Below are the code and all the weights of a small trained network. Each question names an input and a target symbol and asks about switching units off, where a switched-off unit gives its printed mean instead of its output.

import numpy as np


def w(rows, s, z=0):
    codes = np.array(rows[::2]) - 128.0
    scale = np.full(codes.shape[1], s)
    scale[-1] = z or s
    return codes * scale


def f(y):
    return y / 2 * (1 + np.tanh(0.7978845608 * (y + 0.044715 * y**3)))


def softmax(a):
    e = np.exp(a - a.max(-1, keepdims=True))
    return e / e.sum(-1, keepdims=True)


def log_softmax(a):
    a = a - a.max(-1, keepdims=True)
    return a - np.log(np.exp(a).sum(-1, keepdims=True))


def net(x, mask):
    ids = ['Πβγεζμσψ'.index(c) for c in x.split()]
    T = len(ids)
    res = E[ids] + P[:T]
    u = 0
    for l in range(2):
        r = res
        for j in range(2):
            rows = slice(2 * j, 2 * j + 2)
            q, k, v = (r @ M[l][rows].T for M in (Q, K, V))
            z = softmax(np.where(np.tri(T) > 0, q @ k.T / 2**0.5, -1e9)) @ v
            o = O[l][rows]
            res = res + np.where(mask[u + j], z, o[:, -1]) @ o[:, :-1]
        u += 2
        y = f(res @ A[l][:, :-1].T + A[l][:, -1])
        res = res + np.where(mask[u : u + 8], y, B[l][:, -1]) @ B[l][:, :-1]
        u += 8
    return log_softmax(res[-1] @ U[:, :-1].T + U[:, -1])


Q, K, V, O, A, B = {}, {}, {}, {}, {}, {}
E = w([
[122,18,238,75],'Π',
[139,139,74,111],'β',
[216,106,179,224],'γ',
[76,223,118,188],'ε',
[68,105,44,183],'ζ',
[166,20,247,183],'μ',
[42,50,203,22],'σ',
[174,82,182,125],'ψ',
],0.014)
P = w([
[194,147,92,96],'0',
[73,11,134,163],'1',
[69,28,140,186],'2',
[68,55,142,215],'3',
[48,65,143,224],'4',
[43,69,137,242],'5',
[39,78,139,250],'6',
[10,86,136,254],'7',
[9,90,140,245],'8',
],0.0054)
Q[0] = w([
[107,147,111,117],'0.h0',
[107,90,105,215],'0.h0',
[75,107,125,186],'0.h1',
[138,205,9,125],'0.h1',
],0.012)
K[0] = w([
[152,122,108,142],'0.h0',
[51,150,114,192],'0.h0',
[142,224,78,105],'0.h1',
[232,99,178,1],'0.h1',
],0.013)
V[0] = w([
[184,89,81,90],'0.h0',
[86,67,144,84],'0.h0',
[252,1,120,73],'0.h1',
[171,246,192,74],'0.h1',
],0.0076)
O[0] = w([
[146,197,206,89,93],'0.h0',
[104,109,182,129,167],'0.h0',
[89,255,125,189,131],'0.h1',
[212,145,108,84,1],'0.h1',
],0.0086,0.0046)
A[0] = w([
[124,227,88,125,56],'0.n0',
[121,102,218,196,41],'0.n1',
[166,254,126,75,135],'0.n2',
[39,159,160,62,136],'0.n3',
[64,250,54,120,163],'0.n4',
[233,69,172,20,3],'0.n5',
[246,170,73,182,63],'0.n6',
[219,206,179,64,198],'0.n7',
],0.0073,0.0037)
B[0] = w([
[143,103,142,70,140],'0.n0',
[246,97,224,145,217],'0.n1',
[155,161,212,46,130],'0.n2',
[64,110,134,28,186],'0.n3',
[132,10,117,42,254],'0.n4',
[180,59,66,141,166],'0.n5',
[235,170,1,93,122],'0.n6',
[125,221,204,100,125],'0.n7',
],0.0077,0.0045)
Q[1] = w([
[180,114,208,78],'1.h0',
[127,162,71,95],'1.h0',
[140,122,190,155],'1.h1',
[39,5,150,187],'1.h1',
],0.013)
K[1] = w([
[103,30,120,161],'1.h0',
[175,128,149,71],'1.h0',
[79,114,68,72],'1.h1',
[119,253,137,81],'1.h1',
],0.014)
V[1] = w([
[162,183,255,98],'1.h0',
[44,81,211,139],'1.h0',
[137,70,135,202],'1.h1',
[136,86,130,67],'1.h1',
],0.0097)
O[1] = w([
[213,167,157,2,189],'1.h0',
[131,136,2,80,178],'1.h0',
[108,41,110,169,12],'1.h1',
[150,179,105,159,170],'1.h1',
],0.0086,0.011)
A[1] = w([
[177,125,240,89,59],'1.n0',
[71,39,162,119,32],'1.n1',
[35,143,2,74,136],'1.n2',
[87,96,200,58,94],'1.n3',
[216,195,149,181,2],'1.n4',
[176,9,200,100,177],'1.n5',
[156,59,84,227,196],'1.n6',
[187,143,182,254,123],'1.n7',
],0.0073,0.007)
B[1] = w([
[70,140,63,208,221],'1.n0',
[115,216,141,105,184],'1.n1',
[208,94,179,184,253],'1.n2',
[98,78,85,140,191],'1.n3',
[133,2,175,155,149],'1.n4',
[130,154,66,163,226],'1.n5',
[150,131,179,64,247],'1.n6',
[33,92,88,91,179],'1.n7',
],0.0091,0.011)
U = w([
[158,75,207,22,57],'Π',
[153,209,207,128,253],'β',
[89,147,2,172,78],'γ',
[49,81,136,71,119],'ε',
[198,80,216,188,140],'ζ',
[138,37,23,99,64],'μ',
[185,148,22,198,150],'σ',
[80,144,4,65,75],'ψ',
],0.0068,0.0054)

Each question gives the input, a string of symbols that net reads in full, and the target symbol t.
The units are the heads (2 rows each of Q, K, V and O) and the neurons (one row each of A and B). Each row of codes is followed by its name. A weight is (code - 128) times the scale printed after its matrix; where a second scale follows, it is the last column's (O, A, B and U).
mask holds one flag per unit, layer by layer, with each layer's heads first. A switched-off unit (its flag False) gives its mean, the last column of its rows in O or B, instead of its output. The means were averaged over made-up inputs and are rounded, as every weight is.
A unit's drop is (log p(t) with every unit on - log p(t) with that unit switched off) / (log p(t) with every unit on - log p(t) with every unit switched off).
The circuit of an input: a set's keep is (log p(t) with only the set's units on - log p(t) with every unit switched off) / (log p(t) with every unit on - log p(t) with every unit switched off). Starting from the 12 units with the biggest drops (on a tie, the unit counted first), units are removed one at a time, each time the one whose removal leaves the highest keep (on an exact tie, the one counted first), for as long as the keep stays at least 0.8.
units of the circuit, in order: the units of the circuit, biggest drop first
unit that matters most: the unit with the biggest drop
top k neurons: the k neurons with the biggest drops, biggest first
top k neurons in layer l: the k neurons of layer l with the biggest drops, biggest first
input β ζ β β ζ ε Π, target μ: top 2 neurons	[0.n5, 1.n5]
input σ σ ζ β, target σ: units of the circuit, in order	[1.h0, 1.n2, 1.n7]
input ψ ε ζ σ Π β ψ β ζ, target ψ: top 2 neurons in layer 1	[1.n2, 1.n0]
input μ β μ, target σ: units of the circuit, in order	[0.n1, 1.n5, 1.n0]
input μ ψ σ ζ, target μ: top 3 neurons in layer 0	[0.n4, 0.n7, 0.n1]
input σ β σ ε, target σ: units of the circuit, in order	[1.h0, 1.n2, 0.h0, 1.n7]
input ζ ζ β β σ σ ε σ σ, target μ: units of the circuit, in order	[0.h1, 1.h0]
input μ μ ζ ζ γ ψ σ β, target μ: units of the circuit, in order	[1.h1, 0.h1, 1.h0, 0.n4]
input β β μ, target σ: unit that matters most	1.n0
input ψ ζ Π β γ β, target ψ: top 2 neurons	[1.n0, 1.n2]
input ε β β β μ ε β ζ, target ε: top 2 neurons in layer 0	[0.n4, 0.n6]
input ε ε σ β ε Π, target μ: units of the circuit, in order	[0.h1, 1.n5]
input ζ ε ζ ζ ε ζ β ψ γ, target ε: top 2 neurons	[1.n6, 1.n7]
input ψ β Π, target ψ: unit that matters most	0.n1
input β ε σ β γ σ ζ Π, target ε: top 4 neurons	[0.n1, 1.n2, 1.n7, 0.n4]
input γ β ε, target γ: top 4 neurons	[1.n0, 0.n6, 1.n5, 1.n6]
input ψ ζ β ζ ψ μ ζ γ, target ε: top 2 neurons	[1.n7, 1.n6]
input β ψ ζ Π β β β μ, target ε: top 3 neurons	[1.n7, 0.n1, 1.n2]
input ζ ε β, target ζ: top 2 neurons in layer 1	[1.n2, 1.n6]
input ε ζ ε β ζ μ ζ ζ, target ε: top 2 neurons	[1.n6, 1.n7]
input Π ψ ε β ε ε ζ, target Π: unit that matters most	0.h1
input ψ β ε β β ε, target ψ: top 2 neurons in layer 1	[1.n2, 1.n0]
input γ σ ψ Π β β ζ β, target γ: top 3 neurons	[1.n0, 0.n6, 1.n5]
input ζ Π β γ μ, target ε: top 3 neurons in layer 1	[1.n7, 1.n6, 1.n2]
input γ ε ε β, target γ: top 2 neurons in layer 0	[0.n6, 0.n3]
input ψ β ε ζ γ σ β, target ψ: top 2 neurons in layer 0	[0.n7, 0.n4]
input β ζ ψ σ ψ, target ε: top 3 neurons	[0.n1, 1.n7, 1.n2]
input ψ ε γ, target μ: top 3 neurons in layer 1	[1.n7, 1.n5, 1.n2]
input β β ε β, target β: unit that matters most	0.h0
input μ ζ γ β, target μ: top 4 neurons	[0.n4, 1.n6, 0.n1, 1.n1]
